[[137 144 145 115 119 146 119 123 121]
 [127 125 138 147 136 147 145 127 113]
 [139 125 137 135 131 120 143 144 106]
 [149 118 141 142 117 128 140 126 118]
 [110 147 115 142 118 116 108 106 121]
 [139 107 147 125 139 130 145 110 120]
 [134 144 124 136 133 110 107 106 124]
 [146 112 142 127 128 133 118 127 109]]
:
[[123 121 137 144 145 115 119 146 119]
 [127 113 127 125 138 147 136 147 145]
 [144 106 139 125 137 135 131 120 143]
 [126 118 149 118 141 142 117 128 140]
 [106 121 110 147 115 142 118 116 108]
 [110 120 139 107 147 125 139 130 145]
 [106 124 134 144 124 136 133 110 107]
 [127 109 146 112 142 127 128 133 118]]

[[118 117 127 134 127 146 130 135 130 118 116 117]
 [136 112 129 146 119 127 121 120 121 141 113 141]
 [116 144 139 106 137 117 137 126 135 116 144 115]
 [114 132 128 115 135 141 137 140 136 110 129 110]
 [110 128 139 121 135 139 146 133 145 105 125 105]
 [142 137 127 127 125 111 122 119 122 147 138 147]
 [147 123 105 139 110 118 100 123 100 151 126 151]
 [128 110 130 148 124 143 131 131 132 132 109 134]]
:
[[116 117 118 117 127 134 127 146 130 135 130 118]
 [113 141 136 112 129 146 119 127 121 120 121 141]
 [144 115 116 144 139 106 137 117 137 126 135 116]
 [129 110 114 132 128 115 135 141 137 140 136 110]
 [125 105 110 128 139 121 135 139 146 133 145 105]
 [138 147 142 137 127 127 125 111 122 119 122 147]
 [126 151 147 123 105 139 110 118 100 123 100 151]
 [109 134 128 110 130 148 124 143 131 131 132 132]]

[[139 120 139]
 [125 145 145]
 [116 136 112]
 [138 125 115]
 [127 120 112]
 [131 120 122]
 [136 125 134]
 [125 123 134]
 [129 109 127]
 [127 149 131]
 [125 155 138]
 [126 139 137]]
:
[[120 139 139]
 [145 145 125]
 [136 112 116]
 [125 115 138]
 [120 112 127]
 [120 122 131]
 [125 134 136]
 [123 134 125]
 [109 127 129]
 [149 131 127]
 [155 138 125]
 [139 137 126]]

[[125 149 117 121 133 115 132 150 136 146 136 116]
 [116 125 147 122 120 156 118 126 116 125 117 148]
 [142 124 124 141 133 110 137 123 138 126 136 120]
 [131 139 107 128 135 110 135 142 140 138 140 108]
 [130 143 114 124 135 113 133 144 139 140 140 110]
 [138 100 136 144 127 129 127  99 123 110 124 136]]
:
[[136 116 125 149 117 121 133 115 132 150 136 146]
 [117 148 116 125 147 122 120 156 118 126 116 125]
 [136 120 142 124 124 141 133 110 137 123 138 126]
 [140 108 131 139 107 128 135 110 135 142 140 138]
 [140 110 130 143 114 124 135 113 133 144 139 140]
 [124 136 138 100 136 144 127 129 127  99 123 110]]

[[141 120 144 114 142]
 [148 112 110 121 149]
 [140 138 117 115 145]
 [127 140 139 114 147]
 [143 144 111 144 123]
 [147 116 123 137 114]
 [145 134 142 113 143]
 [133 141 113 142 133]
 [146 122 127 144 114]
 [123 128 126 142 123]
 [133 124 143 142 126]
 [130 139 132 121 144]]
:
[[114 142 141 120 144]
 [121 149 148 112 110]
 [115 145 140 138 117]
 [114 147 127 140 139]
 [144 123 143 144 111]
 [137 114 147 116 123]
 [113 143 145 134 142]
 [142 133 133 141 113]
 [144 114 146 122 127]
 [142 123 123 128 126]
 [142 126 133 124 143]
 [121 144 130 139 132]]

[[134 143 144 141 134 142 134 131 124 125 102]
 [119 111 112 141 134 142 134 131 127 125 137]
 [134 143 144 141 134 142 134 126 127 125 142]]
:
[[125 102 134 143 144 141 134 142 134 131 124]
 [125 137 119 111 112 141 134 142 134 131 127]
 [125 142 134 143 144 141 134 142 134 126 127]]

[[114 122 125 116 122 138]
 [146 123 135 121 124 123]
 [145 123 130 124 126 118]
 [157 129 150 123 126 129]
 [113 107  99 110 119 113]
 [144 149 153 148 138 138]
 [127 141 140 140 134 140]
 [125 118 127 112 120 132]
 [110 106  99 108 117 115]]
:
[[122 138 114 122 125 116]
 [124 123 146 123 135 121]
 [126 118 145 123 130 124]
 [126 129 157 129 150 123]
 [119 113 113 107  99 110]
 [138 138 144 149 153 148]
 [134 140 127 141 140 140]
 [120 132 125 118 127 112]
 [117 115 110 106  99 108]]
---
[[127 104 126 125 131]
 [122  98 126 125 122]
 [127 104 126 125 131]
 [128 142 128 151 111]
 [127 104 126 125 131]]
:
[[104 126]
 [ 98 126]]

[[117 145 152 140]
 [135 135 142 135]
 [112 136 137 131]
 [113 135 121 127]
 [148 115 116 123]]
:
[[145 152]
 [135 142]]

[[142 136 147 152]
 [118 126 139 129]
 [125 130 124 106]]
:
[[136 147]
 [126 139]]

[[133 123 126 131 126]
 [151 120 148 156 129]]
:
[[123 126]
 [120 148]]

[[122 138 134 144 137]
 [129 127 117 118 106]
 [129 128 117 116 105]]
:
[[138 134]
 [127 117]]

[[135 137 127 129 140]
 [147 135 127 127 140]
 [107 130 122 129 118]]
:
[[137 127]
 [135 127]]
